Each row is followed by roughly how far along a hidden order it lies, from 0 to 10. A new part has a new order.
[   1   19   50  -56    4    2   81   12  -25   16    7  -35   29 -107
   48    2   42  -23 -108   39    6   26    4    1    0  -84    4   65
   59    3   37    2  -21   -4   -4  -45    8    7    6   72  -38  -19
   37   -6] -> 9
[  0   1 -20  35   6   4 -50  -5  -1  13  11   0  -7  36  -2  -5 -10  10
  50 -21   9   3   6  -4   1  21   3 -29 -27   4  -3   1  14  -7  -3  10
  -5   4   8 -32  25  29 -20   4] -> 4
[ -14    1   56  -67   -8    3   62   13  -10   35   10  -34   39  -85
   46   -5   42  -29 -105   38   -5   31    5    1   12 -101    4   50
   71    2   53    2  -21   -4   -6  -32   12    6  -13   78  -33   16
   35   -7] -> 10
[  0  -3   5 -25  -3   4 -46 -38   2  41  11  -9  17  30   8  -5   6  -5
  10   3   3  21   6  -4   2 -24   3  20   6   5  13   1   8  -6  -1   7
   0   5   0   4  -5  41 -13   3] -> 3
[   0   29   30  -10    6    2   89   32  -38   -1    9  -31    5 -113
   44    5   34  -10  -90   27    7   14    5    4    0  -35    4   70
   24    3   13    3  -15   -4   -2  -51    2    6    5   66  -47  -63
   46  -21] -> 8
[ 11   2 -27  67  10   5 -34  11 -17   6  14  -7 -25  15  -5  -6 -15  24
  75 -24  12  15   8  -2   3  55   3   3 -39   6 -27   0  22 -10  -2  -6
 -13   3  17 -45   2 -19 -13  -8] -> 5
[   0   32   22  -11    5    3   87   45  -39  -10    9  -35    5 -111
   39    5   29   -4  -77   16    8   15    5   12    0  -18    4   63
   22    2   10    3   -8   -4   -3  -48    0    8    7   50  -38  -65
   43  -23] -> 8
[  0   2  11 -33   3   1   9   6  -6  22   7 -28  17 -13  27  -2   4   3
 -50  15   0  15   5   3   0 -17   4  31  11   2  11   3   2  -3  -3 -16
   3   8   4  32 -18  20  14  -6] -> 1
[   2   24   45  -37    5    3   88   15  -29    2    7  -35   19 -112
   43    5   39  -18 -101   34    6   12    4    3    0  -61    4   70
   47    2   19    3  -21   -3   -3  -54    4    7    5   72  -50  -46
   45  -10] -> 9
[ 19  28  13  57  38   8  62  62 -40 -19   9 -31 -22 -85  25   5   7  -1
  16 -12  17  18   7   2  -3 -22  14  31  11   3   8   2   2  -4  -3 -41
  -8   7  39 -15 -21 -63  38 -13] -> 7
[ -31    1   48  -77  -35    2   44  -16   -2   38    8  -29   43  -68
   42   -3   45  -29 -113   40  -11   22    5    2   18 -104   -2   33
   69  -29   64    2  -24   -4   -5  -27   13    5  -38   70  -20   35
   39   -7] -> 10
[   1   32   11   25   13    2   82   63  -41  -14   10  -32   -6 -106
   36    6   21   -4  -44    9   11   15    4    7    0  -20    4   50
   12    3   11    2   -1   -4   -3  -48   -1    7   15   25  -30  -68
   41  -23] -> 8
[  1   2  16  -2   6   4  41  16  -8  14  11 -34   9 -68  27  -4   4  -4
   1   5   9  19   6   0   2 -21   3  40  12   4  11   1   6  -6  -3 -30
   0   5   8   4 -21 -15  35  -7] -> 0
[  2  -2  17 -25  -6   5 -30 -29   3  47  14 -18  19  32  19  -5   6  -4
  21   0   2  23   6  -4   6 -23   3  27  13   6  13  -1  10 -10  -2   0
  -1   3   1   7 -16  44  -5  -4] -> 3
[ -19    2   56  -73  -17    2   60    6  -10   34    8  -32   39  -72
   45   -3   43  -29 -113   40   -7   30    5    2   12 -103    4   41
   75  -11   60    3  -25  -17   -6  -33   11    6  -16   76  -26   16
   40   -8] -> 10
[  16   30   24   71   36   10   73   72  -57   20   28  -49  -26 -109
   34   -4    3   -4   21  -13   27   37   12   -9   10  -34   15   61
   18   13   19   -7   23  -21   -1  -63  -15   -4   41  -10  -35  -65
   42  -23] -> 7
[  1  -2   0 -10   6   3 -47 -25   4  31  10  -4   7  47   0  -4  -7  -2
  46 -11   8  15   5  -7   4 -16   4 -20   0   5  12   1  10  -6  -3  12
   1   4   8 -24  16  40 -16  20] -> 4
[ -37    1   56  -77  -40    0   49  -17   -1   41    9  -30   43  -78
   40   -3   41  -26 -111   39  -11   27    5    1   24 -109   -5   35
   67  -24   59    2  -22   -4   -5  -28   14    6  -44   79  -20   41
   41   -8] -> 10
[  8   2 -28  66   6   6 -43  10 -17  19  17 -15 -22  15   0  -8 -14  21
  73 -25  12   9   8  -4   4  45   3  -2 -41   8 -21  -2  24 -13  -2  -5
 -13   1  11 -42   4 -13 -13  -6] -> 5
[ 15   2 -25  71  15   4 -26  11 -12  -1  12  -5 -26  13  -7  -6 -16  21
  66 -24  13   2   7  -1   2  57   4   6 -42   7 -31   0  21  -8  -2  -6
 -12   4  18 -42  -3 -30  -9  -7] -> 5
[  -1   30   28  -14    6    1   93   27  -33   -4    5  -31    7 -119
   40    6   35  -12  -94   28    5   16    3    4   -1  -35    4   59
   32    0   10    4  -17   -1   -3  -48    2    9    4   68  -42  -53
   45  -19] -> 9
[  0  -3   8 -14  -1   1 -32 -36   9  21   5   2   8  31  -1  -1   1  -6
  20   2   1  10   3  -7  -1 -13   5 -11  10   1  10   4   0   0  -3  16
   2   9   1 -15   9  39 -18  12] -> 3
[ 15  30  11  59  40   4  65  75 -39 -16  12 -31 -24 -93  25   4   4  -5
   1 -11  17  16   5   1  -4 -12   9  38  14   5  13   2   6  -6  -3 -39
 -11   6  34 -14 -22 -69  38 -16] -> 7
[  1   2 -30  57   6   4 -39  12  -6   9  10  -2 -19  39  -8  -4 -14  18
  63 -22   8   4   5   1   1  54   5 -21 -48   3 -19   1  15  -6  -3   7
  -8   5   8 -43  13   0 -16  -6] -> 5
